Below is a small trained network, with its code and all its weights. Each question gives an input and a class and asks what happens when units are switched off, that is, made to give their printed mean instead of their output.

import numpy as np


def w(rows, s, z=0):
    codes = np.array(rows[::2]) - 128.0
    scale = np.full(codes.shape[1], s)
    scale[-1] = z or s
    return codes * scale


def f(y):
    return y / 2 * (1 + np.tanh(0.7978845608 * (y + 0.044715 * y**3)))


def log_softmax(a):
    a = a - a.max(-1, keepdims=True)
    return a - np.log(np.exp(a).sum(-1, keepdims=True))


def net(x, mask):
    res = np.array(x, float).reshape(1, 6) / 4 @ E
    y = f(res @ A[0][:, :-1].T + A[0][:, -1])
    res = res + np.where(mask, y, B[0][:, -1]) @ B[0][:, :-1]
    return log_softmax(res[-1] @ U[:, :-1].T + U[:, -1])


A, B = {}, {}
E = w([
[128,126,131,129],'x0',
[130,132,128,127],'x1',
[70,179,57,21],'x2',
[225,60,26,110],'x3',
[126,123,131,130],'x4',
[26,148,13,254],'x5',
],0.0059)
A[0] = w([
[177,104,166,81,156],'neuron 1',
[69,117,112,191,94],'neuron 2',
[149,139,112,53,205],'neuron 3',
[9,153,192,148,110],'neuron 4',
[95,162,85,66,80],'neuron 5',
[125,145,225,74,105],'neuron 6',
[187,120,172,229,116],'neuron 7',
[126,179,127,153,87],'neuron 8',
[61,134,88,51,131],'neuron 9',
[196,89,43,116,65],'neuron 10',
[156,86,195,74,94],'neuron 11',
[90,113,97,161,79],'neuron 12',
[112,85,139,143,254],'neuron 13',
[98,128,91,176,124],'neuron 14',
],0.012,0.0099)
B[0] = w([
[99,115,66,139,191],'neuron 1',
[135,77,108,119,170],'neuron 2',
[109,125,128,179,217],'neuron 3',
[215,118,138,144,199],'neuron 4',
[102,110,163,86,149],'neuron 5',
[176,94,71,135,182],'neuron 6',
[67,126,188,49,189],'neuron 7',
[160,86,139,120,122],'neuron 8',
[101,138,194,107,184],'neuron 9',
[213,142,217,142,167],'neuron 10',
[93,98,87,121,169],'neuron 11',
[153,4,57,75,141],'neuron 12',
[92,207,129,155,254],'neuron 13',
[114,83,101,143,173],'neuron 14',
],0.013,0.009)
U = w([
[132,48,56,124,19],'0',
[120,178,122,170,255],'1',
[110,181,123,177,196],'2',
[115,173,129,172,198],'3',
[78,115,199,49,5],'4',
[248,143,157,151,102],'5',
],0.015,0.0059)

Each question gives the input, the list of numbers given to net, and the class t.
The units are the neurons (one row each of A and B). Each row of codes is followed by its name. A weight is (code - 128) times the scale printed after its matrix; where a second scale follows, it is the last column's (A, B and U).
mask holds one flag per neuron, in row order. A switched-off neuron (its flag False) gives its mean, the last column of its row in B, instead of its output. The means were averaged over made-up inputs and are rounded, as every weight is.
A unit's drop is (log p(t) with every unit on - log p(t) with that unit switched off) / (log p(t) with every unit on - log p(t) with every unit switched off).
The circuit of an input: a set's keep is (log p(t) with only the set's units on - log p(t) with every unit switched off) / (log p(t) with every unit on - log p(t) with every unit switched off). Starting from the 12 units with the biggest drops (on a tie, the unit counted first), units are removed one at a time, each time the one whose removal leaves the highest keep (on an exact tie, the one counted first), for as long as the keep stays at least 0.8.
units of the circuit, in order: the units of the circuit, biggest drop first
unit that matters most: the unit with the biggest drop
k most important neurons: the k neurons with the biggest drops, biggest first
drop of u: that unit's drop, to one decimal
input [-3,-6,7,-8,0,3], class 5: units of the circuit, in order : neuron 4
input [-7,-5,6,6,-1,-8], class 0: 2 most important neurons : neuron 1; neuron 11
input [7,2,-5,-3,-6,-8], class 0: 3 most important neurons : neuron 6; neuron 11; neuron 1
input [2,6,3,-7,-7,7], class 0: units of the circuit, in order : neuron 12; neuron 2
input [-4,7,-5,-1,3,-7], class 0: units of the circuit, in order : neuron 11; neuron 1
input [3,7,-7,-1,-2,7], class 0: 4 most important neurons : neuron 12; neuron 2; neuron 14; neuron 9
input [5,1,8,0,-5,7], class 4: 2 most important neurons : neuron 9; neuron 5
input [5,5,-7,-4,-3,-8], class 0: units of the circuit, in order : neuron 6; neuron 11
input [3,4,-8,-6,-2,3], class 4: 2 most important neurons : neuron 7; neuron 3
input [4,-2,0,-4,3,8], class 0: 2 most important neurons : neuron 12; neuron 2
input [-3,6,1,5,7,-6], class 2: units of the circuit, in order : neuron 3; neuron 4
input [0,0,8,5,-7,0], class 4: 2 most important neurons : neuron 9; neuron 5
input [-1,5,-8,8,-6,-3], class 4: 2 most important neurons : neuron 7; neuron 4
input [-4,-4,8,-1,8,8], class 0: unit that matters most : neuron 12
input [6,1,5,-8,7,-7], class 5: 2 most important neurons : neuron 4; neuron 6
input [-3,-4,0,-6,-5,-4], class 5: 3 most important neurons : neuron 6; neuron 4; neuron 7
input [1,2,-7,-3,-2,1], class 4: 2 most important neurons : neuron 7; neuron 3
input [-2,-3,-5,0,3,1], class 4: 2 most important neurons : neuron 7; neuron 3
input [2,-5,7,4,2,1], class 4: 2 most important neurons : neuron 9; neuron 5
input [3,0,5,8,-2,4], class 5: units of the circuit, in order : neuron 10
input [-5,2,8,5,5,-8], class 0: drop of neuron 11 : 0.5
input [1,-5,-5,3,8,-6], class 2: drop of neuron 4 : 0.1
input [-1,-8,5,-6,-8,-6], class 1: drop of neuron 12 : 0.3
input [4,4,-8,-2,4,1], class 4: drop of neuron 7 : 1.1
